Here is a tiny trained network, its code and every weight. The questions are about switching its units off for an input and a target symbol, where a switched-off unit gives its printed mean instead of its output.

import numpy as np


def w(rows, s, z=0):
    codes = np.array(rows[::2]) - 128.0
    scale = np.full(codes.shape[1], s)
    scale[-1] = z or s
    return codes * scale


def norm(h):
    return h / np.sqrt((h * h).mean(-1, keepdims=True) + 1e-5)


def f(y):
    return np.maximum(y, 0)


def softmax(a):
    e = np.exp(a - a.max(-1, keepdims=True))
    return e / e.sum(-1, keepdims=True)


def log_softmax(a):
    a = a - a.max(-1, keepdims=True)
    return a - np.log(np.exp(a).sum(-1, keepdims=True))


def net(x, mask):
    ids = ['ΓΨΩδεζθλμστ'.index(c) for c in x.split()]
    T = len(ids)
    res = E[ids] + P[:T]
    r = norm(res)
    for j in range(2):
        rows = slice(4 * j, 4 * j + 4)
        q, k, v = (r @ M[0][rows].T for M in (Q, K, V))
        z = softmax(np.where(np.tri(T) > 0, q @ k.T / 4**0.5, -1e9)) @ v
        o = O[0][rows]
        res = res + np.where(mask[j], z, o[:, -1]) @ o[:, :-1]
    y = f(norm(res) @ A[0][:, :-1].T + A[0][:, -1])
    res = res + np.where(mask[2:10], y, B[0][:, -1]) @ B[0][:, :-1]
    return log_softmax(norm(res)[-1] @ U[:, :-1].T + U[:, -1])


Q, K, V, O, A, B = {}, {}, {}, {}, {}, {}
E = w([
[101,132,146],'Γ',
[98,136,129],'Ψ',
[90,135,156],'Ω',
[82,137,124],'δ',
[86,126,138],'ε',
[67,145,137],'ζ',
[82,125,148],'θ',
[214,254,101],'λ',
[64,138,165],'μ',
[78,152,138],'σ',
[97,124,137],'τ',
],0.0051)
P = w([
[253,85,91],'0',
[85,147,67],'1',
[93,153,86],'2',
[105,154,99],'3',
[106,157,108],'4',
[98,160,112],'5',
[100,166,130],'6',
[100,170,136],'7',
],0.0019)
Q[0] = w([
[1,238,129],'H0',
[26,173,94],'H0',
[194,55,92],'H0',
[206,16,145],'H0',
[84,134,93],'H1',
[232,80,86],'H1',
[235,123,106],'H1',
[54,224,58],'H1',
],0.0069)
K[0] = w([
[224,166,151],'H0',
[204,136,87],'H0',
[12,122,158],'H0',
[2,113,141],'H0',
[137,98,144],'H1',
[81,196,119],'H1',
[83,245,108],'H1',
[195,99,109],'H1',
],0.0088)
V[0] = w([
[118,99,147],'H0',
[91,14,138],'H0',
[115,212,131],'H0',
[209,163,107],'H0',
[235,102,163],'H1',
[153,126,254],'H1',
[151,134,156],'H1',
[186,163,55],'H1',
],0.0076)
O[0] = w([
[127,79,137,142],'H0',
[158,18,166,250],'H0',
[70,178,41,9],'H0',
[106,254,158,140],'H0',
[194,147,184,145],'H1',
[226,175,61,32],'H1',
[165,171,131,96],'H1',
[73,157,200,129],'H1',
],0.0048,0.0026)
A[0] = w([
[207,97,50,47],'N0',
[77,129,204,249],'N1',
[181,37,125,251],'N2',
[101,253,120,216],'N3',
[76,128,86,69],'N4',
[85,104,122,15],'N5',
[131,126,134,81],'N6',
[167,175,118,247],'N7',
],0.0059,0.0015)
B[0] = w([
[156,172,61,163],'N0',
[240,144,111,255],'N1',
[106,213,4,237],'N2',
[5,222,20,193],'N3',
[195,137,126,158],'N4',
[122,81,175,147],'N5',
[125,77,161,128],'N6',
[22,232,115,166],'N7',
],0.0035,0.0039)
U = w([
[174,210,171,83],'Γ',
[91,206,209,156],'Ψ',
[245,186,65,118],'Ω',
[16,42,228,176],'δ',
[179,22,174,101],'ε',
[36,28,49,105],'ζ',
[200,62,75,85],'θ',
[79,222,86,75],'λ',
[124,102,36,250],'μ',
[66,152,74,59],'σ',
[190,112,219,91],'τ',
],0.011,0.0024)

Each question gives the input, a string of symbols that net reads in full, and the target symbol t.
The units are the heads (4 rows each of Q, K, V and O) and the neurons (one row each of A and B). Each row of codes is followed by its name. A weight is (code - 128) times the scale printed after its matrix; where a second scale follows, it is the last column's (O, A, B and U).
mask holds one flag per unit, heads first, then neurons. A switched-off unit (its flag False) gives its mean, the last column of its rows in O or B, instead of its output. The means were averaged over made-up inputs and are rounded, as every weight is.
A unit's drop is (log p(t) with every unit on - log p(t) with that unit switched off) / (log p(t) with every unit on - log p(t) with every unit switched off).
The circuit of an input: a set's keep is (log p(t) with only the set's units on - log p(t) with every unit switched off) / (log p(t) with every unit on - log p(t) with every unit switched off). Starting from all 10 units, units are removed one at a time, each time the one whose removal leaves the highest keep (on an exact tie, the one counted first), for as long as the keep stays at least 0.8.
circuit, biggest first: the units of the circuit, biggest drop first
heads that matter: for each layer, one digit per head in row order, 1 if its drop is at least 0.15 and else 0, layers parted by /
drop of u: that unit's drop, to one decimal
input δ μ Ω θ τ ζ Γ, target δ: heads that matter	01
input Ω Ψ Ω Ψ, target Ω: heads that matter	01
input λ θ μ μ λ ε Ψ Ω, target λ: circuit, biggest first	H0
input μ τ θ, target μ: heads that matter	01
input Γ δ ζ Γ, target Γ: heads that matter	01
input ζ Ψ Ω δ δ θ Ω, target ζ: heads that matter	00
input δ τ ε Ψ δ μ τ, target δ: heads that matter	01
input θ Ω τ, target θ: circuit, biggest first	H0, H1
input δ Γ ε, target δ: heads that matter	01
input τ Ω Ω τ Ψ ζ θ, target τ: heads that matter	00
input Ψ Ω ζ, target Ψ: heads that matter	11
input Ω ε σ, target Ω: heads that matter	01
input ζ δ Ω Γ ε Ω μ δ, target ζ: heads that matter	00
input ε δ θ Ω Γ, target ε: heads that matter	10
input ε ζ Ω θ ε, target ε: heads that matter	10
input λ ε Ω σ λ μ, target λ: heads that matter	10
input μ θ δ ζ ζ Ω Γ, target μ: circuit, biggest first	H1
input Ω ζ δ μ, target Ω: drop of H1	0.9
input μ Ω ζ, target μ: drop of H1	0.6
input δ δ Ω, target δ: drop of N6	0.0
input Ω Ω δ ε, target Ω: drop of H1	0.8
input Γ δ ζ τ Γ Ψ, target Γ: circuit, biggest first	H1
